In the rows, 128 means zero.
Each row of numbers stands for one object and depends on some of the facts below. Use the named rows to name the rest.

How the objects are related:
(361) η [(1450), (769), (1201), (1367)]
(132) η [(591), (1270), (627), (1124)]
(1619) η [(1344), (93)]
(670) η [(800), (89)]
(944) η [(788), (124)]
(1526) η [(742)]
(1141) η [(989)]
(172) η [(1617), (635), (1489)]
(957) η [(501), (89)]
(1020) η [(1149), (769)]
(1074) η [(1251), (368), (989)]
(1139) η [(1040), (1209)]
(873) η [(1111), (1367)]
(371) η [(682), (1609), (313)]
(646) η [(1093)]
(1135) η [(1355)]
(342) η [(1196), (293), (1271), (1538), (749)]
(876) η [(1154), (744)]
(735) η [(443)]
(901) η [(719), (653), (705), (535)]
(1514) η [(749)]
(284) η [(644), (362), (1586)]
(291) η [(474)]
(430) η [(989)]
(1592) η [(681)]
(1202) η [(1450), (330)]
(1606) η [(1617), (1101), (491), (742)]
(1570) η [(325), (178)]
(42) η [(368), (474), (757), (192), (641)]
(1382) η [(1267), (1270), (1426)]
(1496) η [(89), (742)]
(272) η [(1609), (627)]
(689) η [(1602)]
(1138) η [(1582), (766), (330)]
(1037) η [(1602), (1586)]
(1281) η [(778), (124)]
(355) η [(933), (227)]
(249) η [(104), (1201)]
(256) η [(293), (1450), (252)]
(1374) η [(535)]
(1276) η [(8)]
(1322) η [(588), (501), (1101), (627), (470)]
(1168) η [(325), (8), (744), (1602), (192)]
(120) η [(252), (835), (1344)]
(1335) η [(1040), (250), (1355), (641)]
(626) η [(788), (250), (16)]
(309) η [(325), (653)]
(463) η [(250)]
(378) η [(1538), (1245)]
(896) η [(769), (653)]
(1508) η [(1122), (16), (1586), (749)]
(980) η [(1209)]
(1407) η [(635), (710), (766)]
(1618) η [(487), (1008)]
(1610) η [(788), (644), (1617), (227), (1538)]
(1547) η [(710), (330)]
(367) η [(1617)]
(300) η [(325), (989)]
π stoval <- (835), (361), (1619), (1141), (1318), (172), (313), (1074), (1450), (873), (371), (1602), (588), (330), (1444), (368), (876), (735), (901), (1514), (291), (757), (705), (1267), (146), (430), (1606), (474), (1111), (1382), (1538), (731), (469), (491), (272), (689), (1037), (1149), (1209), (719), (1582), (104), (192), (1322), (1040), (653), (443), (1124), (626), (1201), (463), (896), (1407), (8), (300)
π brutrabis <- (681), (944), (1489), (470), (325), (789), (1251), (501), (769), (363), (1592), (1496), (1138), (1281), (1344), (293), (355), (249), (682), (744), (1245), (980), (367)
π skade <- (292), (1271), (1357), (1608), (710), (933), (250), (1270), (1135), (788), (1617), (93), (1586), (635), (1008), (641), (778), (331), (309), (766)
π tiklur <- (1519), (132), (227), (1154), (670), (1526), (362), (800), (1367), (252), (1123), (1093), (284), (485), (1426), (989), (42), (1122), (124), (615), (1609), (1196), (591), (1374), (1276), (1168), (627), (487), (749), (1335), (1355), (16), (378), (89), (1618), (1547)
π bregrok <- (644), (957), (1020), (1139), (646), (342), (108), (1202), (1570), (1101), (742), (256), (120), (178), (535), (1508), (251), (1610)
(681) Φ [(172)]
(227) Φ [(178)]
(1154) Φ [(1276)]
(1357) Φ [(689), (535)]
(944) Φ [(1101), (1335)]
(1141) Φ [(1281), (361), (252), (789)]
(1318) Φ [(485), (1138), (933), (742)]
(800) Φ [(16)]
(644) Φ [(1322)]
(470) Φ [(1138), (731)]
(1450) Φ [(1139)]
(1270) Φ [(120)]
(325) Φ [(989)]
(371) Φ [(1407)]
(1602) Φ [(132)]
(646) Φ [(250)]
(1444) Φ [(300)]
(368) Φ [(1139)]
(735) Φ [(1101), (172)]
(1093) Φ [(788), (1610)]
(284) Φ [(474)]
(769) Φ [(1407)]
(757) Φ [(250), (1619)]
(705) Φ [(1251), (485), (1608)]
(1267) Φ [(682), (362), (744)]
(146) Φ [(1040), (192), (491)]
(1586) Φ [(108), (1547), (93)]
(363) Φ [(1271), (689), (627)]
(42) Φ [(989), (1617)]
(1382) Φ [(933)]
(635) Φ [(1426)]
(469) Φ [(1407)]
(1149) Φ [(989), (588), (933)]
(1344) Φ [(1514)]
(719) Φ [(292), (1122), (361)]
(1582) Φ [(292), (1168)]
(355) Φ [(1123)]
(249) Φ [(1592), (835)]
(256) Φ [(1008)]
(104) Φ [(252), (1209), (731), (1124), (901)]
(487) Φ [(873), (178), (670)]
(749) Φ [(293), (1610)]
(653) Φ [(1196), (933), (120), (1519)]
(626) Φ [(1608)]
(331) Φ [(1547), (1367)]
(309) Φ [(1037), (731)]
(1245) Φ [(1276), (132), (108)]
(378) Φ [(1196), (1276)]
(1508) Φ [(1276), (1606)]
(251) Φ [(252), (272)]
(766) Φ [(1138)]
(8) Φ [(615), (1489)]
(367) Φ [(1281)]

Named rows:
[125 130 134 128 122 138 126 102 143 143 151 106 106 123 133 112 124 125
 132 123 143 122 117 123 134 157 125 143 127] : (1040)
[113 157 136 129 137 127 140 113 146 106 160 126 118 126 151 168 117 121
 114 158 163 130 137 123 143 147 130 130 175] : (272)
[129 100 124 108 123 133 116 144 169 136 127 135 141 126 114 113 145 137
 125  98  88 135 135 136 141 100 124 111  83] : (487)
[120 122 136 116 137 139 137 142 151 145 106 111 154 128 116  99 138 122
 109 107  70 130 122 150 124 142 132  97 154] : (89)
[129 115 119 120 119 135 121 143 130 131 125 132 129 133 123 119 141 140
 136 125 121 134 140 131 137 121 124 122  97] : (635)
[123 136 127 105 138 131 118 136 143 146 130 120 111 138 121 126 140 126
 128  95 130 139 143 127 149 126 116 140  68] : (1450)
[118 120 137 144 118 131 129 135  97 140 133 113 118 123 124 114 127 138
 133 104 113 125 119 127 105 149 125 157 124] : (744)
[130 153 132 140 134 131 126 127 106 132 128 129 136 138 145 100 106 113
 127 145 109 122 115 119 115 160 133 141 159] : (1608)
[114 119  92 134 126 123 127 174 146  99 154 169 155 132 139 164 122 134
 137 175 109 149 169 128 160  84 122 124  83] : (104)
[129 100 118 121 117 131 121 141 139 137 133 129 136 125 118 119 139 134
 135 118  96 133 134 139 141 101 111 126  70] : (757)
[118 135 133 140 114 133 130 128  85 140 125 116 141 127 127 102 124 148
 133 113 125 129 123 124 115 163 130 151 119] : (1489)
[131 126 134 113 130 125 129 107 140 119 143 118 129 123 126 137 133 128
 115 127 150 125 127 130 131 125 119 125 125] : (291)
[129 110 128 116 121 135 119 137 168 138 139 130 138 122 124 109 143 137
 126 106 104 129 130 132 138 118 130 113  98] : (227)
[126 128 137 131 126 139 124 108 166 138 159 119 117 120 129 107 126 131
 132 122 127 119 110 119 141 146 141 129 157] : (16)
[131  96 126 118 119 131 117 136 177 124 140 137 131 124 116 124 145 140
 132 112 105 128 134 127 144 101 126 115  89] : (749)
[128 127 133 129 123 135 122 125 172 136 152 127 126 125 126 113 130 129
 130 118 120 125 121 123 142 131 134 123 123] : (1355)
[128 124 134 123 124 136 123 126 163 137 139 126 123 124 127 112 129 131
 130 118 120 125 123 124 144 131 132 121 129] : (124)

Name these rows:
No name comes twice in this set of rows, the named rows included.
[124 136 143 103 149 122 128 124 149 134 128 113  95 133 119 156 141 108
 108  93 108 129 134 129 127 115 122 133 128] : (896)
[144  84  79 150 112 120 128 162 128 111  90 159  96 120  86 160 141 145
 170 154  98 126 137 137 146  79 143 119 121] : (1586)
[133 103 137 141 112 135 131  90 109 110 120 101 124 123 147 130 136 149
 120 171 220 106 116 123 117 147 127 111 161] : (1610)
[143 131  99 137 131 119 124 159  99 119  99 158 146 142 118 119 121 127
 143 149  97 130 135 133 120 100 134 128 108] : (1270)
[138 153 116 130 136 126 156 111 107 121  70 114 149 125 105 124 124 139
 119 158 146 121 122 156 118 154 146  99 202] : (1606)
[122 166 158 105 142 133 133  80 140 145 140  93 114 131 136 122 127 122
 106 103 183 122 122 121 130 175 129 140 149] : (1407)
[129 110 124 118 144 111 126 161 128  88 136 163 126 133 139 189 136 102
 118 134  75 141 152 132 116  62 121 119 139] : (309)
[124 142 131 121 131 134 121 135 132 144 130 122 106 134 123 118 135 130
 133 115 129 133 136 126 136 143 129 134 106] : (710)
[138 151 121 138 130 130 133 122 104 121 110 126 174 135 137  88 113 135
 121 156 134 119 118 134 118 154 128 118 147] : (1617)
[121 136 158 106 141 137 139 109 161 143 109  97 150 123 120 111 140 123
  91  96 104 122 117 143 114 152 135  95 179] : (670)

Now the same objects, written a new way:
Named rows:
[124 132  91 112 130 124 128 107  97 148 136 126 123 128 116 102 124 109
 110 111 126 105 114 110 103 112 124 137 133 140 113 117 144 126 116 114] : (933)
[ 94 129  97  97 117 156 151 117 107  95 106  58 157 178 102  62 125 119
 162 160 140 101  83 162 107 110 165 165 118 145 130 114 126 178 153 102] : (474)
[120 137 126 155 155 107  97 137 126 114 104 122 122 114 102 153 130 147
 148 120 153 108 152 123 151 119 137 139 127  92 144 119  96 133  94 143] : (1245)
[ 85 130 164 131  65 158 126 161 129 122 143 143 132 109 146 141 127 138
 154 150 152 142 135 144 116 155  75  94 113 120 131 122 157 172 108 168] : (1074)
[119 118 118 100 114 160 127 138 110 154 129 138 101 139 121 129 144 109
  94 123 109 110 102  93 102 145 127 151 133 156 131 132 164 135 138  93] : (1040)
[120 123 109  96 111 154 115 134 121 159 122 128  98 133 132 115 129 115
 104  95 113 122  95 112  90 137 132 124 142 146 139 139 153 136 146  97] : (192)
[130 126 160 138 135 122 117 146 150 108 119 131 141 108 130 152 137 148
 150 149 134 139 153 160 150 133 139 116 117 111 143 121 105 137 129 139] : (1382)
[131 120 100 141  89 125 142 165 146 169 184 151 109  94 131  71  96 111
 143 107  74 160  98 126 110 165 154 135 120 143 131 119 178 120 149 139] : (670)
[139 109 147 102 114 135 139 126 109 126 149 144 148 140 126 144 137 102
 113 134 108 132 143 107 120 118  90 126 126 158 115 121 158 125 145 107] : (1407)
[124 113 137 142 148 125 112 135 151 114  97 121 135 108 132 159 139 154
 135 129 145 120 153 153 146 135 149 125 122 101 157 132 103 132 112 135] : (1444)
[148 107 159 122 144 151  87 131 145 123  87 104 113 119 131 205 147 162
 101 123 161 100 181 145 155 155 102 119 156  96 134 187  95 122 130 100] : (757)
[135 113 101 115 124 142 153 103 121 139 131 120 125 124 139 101 124 118
 104 115 122 128 104 121 117 145 127 136 136 151 123 138 151 112 130 122] : (485)
[126 137 152 140 146  92 107 154 126 112 128 144 132 112 116 149 130 131
 180 131 129 144 149 117 140 110 126 119 114 106 139 100 114 136 110 147] : (249)
[121 147 151 135 121 133 147 139 131 120 126 138 127 155 120 140 141 132
 128 156 116 140 119 110 139 130 135 141 123 141 120 130 129 123 143 130] : (342)
[130 130 162 140 138 129 152 155 169 116 119 126 122 108 156 132 140 146
 142 153 158 145 152 163 154 150 129 121 120 111 136 132 112 118 145 147] : (42)
[148 142 111 181  73 100  83 118 129 139 180 126 160 149  74 123  55 134
 160 116  87 111 126 164 154 140 134 112 132 106  88 142 118 137 135 137] : (1496)
[126 113 141 132 151 134 101 157 152 124 101 126 104  98 129 166 150 144
 126 118 145 116 156 132 140 149 140 130 139  98 154 139 112 135 120 116] : (146)

Which object is each row?
No name comes twice in this set of rows, the named rows included.
[151 123 120 168  88 125 137 126 158 138 169 120 153 125 118 106  83 141
 134 138 104 135 138 172 157 161 139 122 131 119  99 160 130 116 154 135] : (1526)
[119 167 173 146 141 122 136 158 158 123 113 146 101 135 127 156 151 145
 139 171 134 139 126 131 157 135 167 133 124 123 127 120 103 120 146 140] : (1508)
[138 130 133  90 110 132 124 116 116 143 141 126 132 139 141 104 110 103
 143 111 107 154 107 124  99 106 119 102 127 152 129 114 147 139 168 107] : (901)
[134 120  99 122 122 135 162  77 127 126 142 110 152 147 137  81 108 115
 108 123 119 129 103 140 118 124 128 136 131 154 117 134 143 110 128 128] : (627)
[125 129 104 150 128 106  92 117 115 129 129 121 134 133  95 138 102 132
 144 103 124 107 128 125 138 121 127 130 130 108 126 128 118 139 107 134] : (501)
[ 73 137 174 121  42 164 115 164 131 117 145 138 133 103 158 142 119 137
 163 147 154 152 133 145 111 162  63  84 107 109 128 118 169 187  96 178] : (430)
[150 117 153 131 149 131  89 128 160 147 100 129  98 102 148 185 137 151
 106 105 141 124 154 138 143 141 128  93 150  94 142 150  93 115 130 114] : (8)
[132 129 142  96 125 110 127 122  71 108 150 132 161 160 104 121 124  90
 155 130 119 134 139  80 119  95  77 141 112 158 112  99 153 144 142 110] : (1138)
[123 155 145 124 109 135 150 116 115 134 138 139 139 172 128 131 132 110
 107 149 108 142 104  98 119 120 123 130 122 157 103 131 142 114 144 131] : (1139)
[125 154 179 137 132 124 150 169 158 122 124 158 111 138 132 151 164 134
 115 202 131 107 144 152 161 136 151 150 118 144 127 106 121 125 133 125] : (626)
[113 137 158 133 151 114 146 146 131  73 109 105 172 140 120 143 152 151
 193 159 146 166 165 126 152 108 128 143  98 114 138 119 100 123 151 141] : (256)
[ 91 141 161  98  40 167 108 147 122 146 148 127 125 115 167 118 104 118
 167 121 141 166  99 140  80 155  67  68 114 119 123 112 164 186 136 163] : (300)
[117 127  80 107 120 128 134 113  99 128 124 104 141 149 106  81 123 112
 131 124 128 110 113 122 100 105 141 144 126 139 116 115 136 135 118 129] : (1008)
[118 140 128 117 109 134 142 117 106 124 140 127 144 161 120 120 129 118
 133 127 110 147 108  92 113 123 122 130 124 156 111 125 147 125 151 121] : (120)
[131 129 124 113 100 145 135 119 115 139 149 135 138 154 124 106 116 106
 122 136  98 128 104 125 112 122 119 120 125 153 118 113 148 140 153 109] : (272)

The same objects again, as new rows of numbers:
Some rows with their names:
[158 158 193 128  93  60 133 115 135  86 105 149 144 160 118  98 134  72
 160 133 125 170 142 145 139 128 131  92 139 111 133 109 130 108 168] : (788)
[177 126 181 138 126  94 130 124 152  61  69 144 127 182  97  88 153  79
 159 102 125 143 136 151 178 120 142  83 162 137 111 118  92  91 153] : (251)
[159 152 187 135 102  77 139 116 150  80 103 157 156 178 125 119 141  72
 146 135 126 177 155 134 144 111 127  82 138 127 127 116 117 120 152] : (591)
[185 185 236 124  72  90 114 106 183  63  76 156 173 178 117 113 160  92
 145 183 116 162 168 149 121 113 101  72 122 122 150  75  97  82 172] : (933)
[167 141 181 144 116  87 146 136 150  74  96 145 156 178 118 111 138  83
 148 123 131 165 143 130 140 110 134  96 139 129 123 118 122 126 155] : (178)
[163 135 170 144 122 123 146 131 151 105  80 172 178 156  98 101 133 112
 134 153 124 145 156 111 132 104 142 112 120 145 111 109 132 131 164] : (1570)
[181 120 189 124 128  98 139 138 151  56  69 132 131 181 100  87 154  89
 165  97 127 138 129 151 166 118 136  89 165 143 115 114  92  93 159] : (104)
[149 125 164 115 127 118 140 109 147  92  68 156 150 166  78  87 146  96
 151 139 124 126 138 146 181 118 136  80 155 145 103 115  83 100 156] : (249)
[174 139 189 130 121  83 132 118 145  56  72 161 124 168  97  84 159  79
 158 107 116 158 148 153 172 127 149  85 153 128 107 111  88  85 155] : (1357)
[167 145 183 133 115  97 147 132 147  75 103 146 161 183 119 113 139  84
 143 132 131 170 146 129 135 114 129  88 133 131 130 115 119 125 156] : (535)
[161 155 181 139 106  73 141 116 151  79 102 156 156 176 124 116 140  75
 146 132 130 174 153 133 147 115 133  79 137 123 127 117 118 120 153] : (615)
[164 142 193 131 106  86 139 136 136  75 105 127 149 185 113 100 135  89
 161 134 133 168 137 139 130 115 119  96 141 132 140 115 136 118 169] : (1040)
[158 153 183 142 101  74 141 115 151  77 106 153 155 176 121 113 134  69
 144 131 127 168 153 132 145 115 133  88 139 121 126 115 123 120 155] : (1122)
[156 145 186 148 109  78 135 121 148  76  99 145 153 180 119 128 145  80
 154 141 132 167 147 142 140 109 126  84 137 128 133 112 120 127 156] : (1251)
[ 92 143 159 163  97 140 128 102 118 102 119 177 168 179  90  49 136 122
 146 155  82 205 235 115 190 100  98 103 110 132 104 137 127 114 179] : (1276)
[146 143 176 113 102  99 139 112 133 113 104 145 163 153  94  90 122  96
 148 156 130 146 137 135 147 114 121  95 129 132 128 113 131 117 170] : (342)
[153 131 181 109 108 107 144 129 135 108  96 141 169 162  95  89 131 109
 153 147 129 149 140 133 128 110 121  99 127 138 130 111 129 124 173] : (291)

Which object is each row?
No name comes twice in this set of rows, the named rows included.
[142 136 165 121 108  87 147 112 135 114  99 147 166 155  94  99 125  92
 150 148 132 136 129 136 151 114 131  92 142 127 124 114 124 133 160] : (1281)
[141 134 180 111  95  77 131 107 131 130 105 141 159 151  87  74 128  87
 159 140 133 136 124 151 152 113 114  99 121 112 139 120 132 123 166] : (1610)
[119 126 171 166 116 118 115 113 136  53  92 150 128 205  85  59 157  94
 166 120  93 185 197 150 217 115 109  81 152 138 102 134  95  87 168] : (1245)
[163 110 172 108 130 113 139 126 141  95  63 143 135 161  74  68 141 105
 162 115 125 116 121 149 173 119 140  96 157 145 106 119  98 102 161] : (735)
[154 130 183 112 103 105 143 127 135 111 103 139 164 158  91  82 118 102
 156 148 128 142 133 133 135 116 119 106 132 130 127 111 142 119 178] : (1514)
[168 143 199 120 101 112 115  93 176  98  54 171 153 159  78  85 153  99
 141 171 122 113 153 149 175 111 127  79 142 141 119  95  86  70 168] : (42)
[173 126 191 138 119  94 121 121 155  66  77 142 127 183  94  87 148  76
 161 111 125 142 143 152 179 119 135  88 152 132 113 116  96  86 160] : (644)
[180 134 170 130 132 127 156 129 160  82  38 188 160 137  78  82 150 116
 133 134 108 122 152 117 162 122 172 104 148 157  78 103  86  98 160] : (309)
[177 134 191 136 117  90 129 116 174  57  54 143 140 181  94 100 157  78
 156 118 123 123 136 155 180 118 134  77 164 134 111 104  80  91 145] : (470)
[168 137 201 126 109  90 132 120 166  83  83 155 192 195 110  97 164  80
 153 112 133 168 149 151 131  99 108  91  94 104 142 120  96 138 133] : (742)
[151 123 170 120 118 106 129 105 148  98  72 158 142 159  70  79 142  87
 157 137 123 118 135 158 182 116 134  85 150 138 107 115  92  94 159] : (355)
[157 148 182 100 114 105 150 137 123  66 101 121 152 190 124 115 141 101
 156 142 139 182 134 141 130 115 113  65 147 152 137 113 113 122 161] : (330)

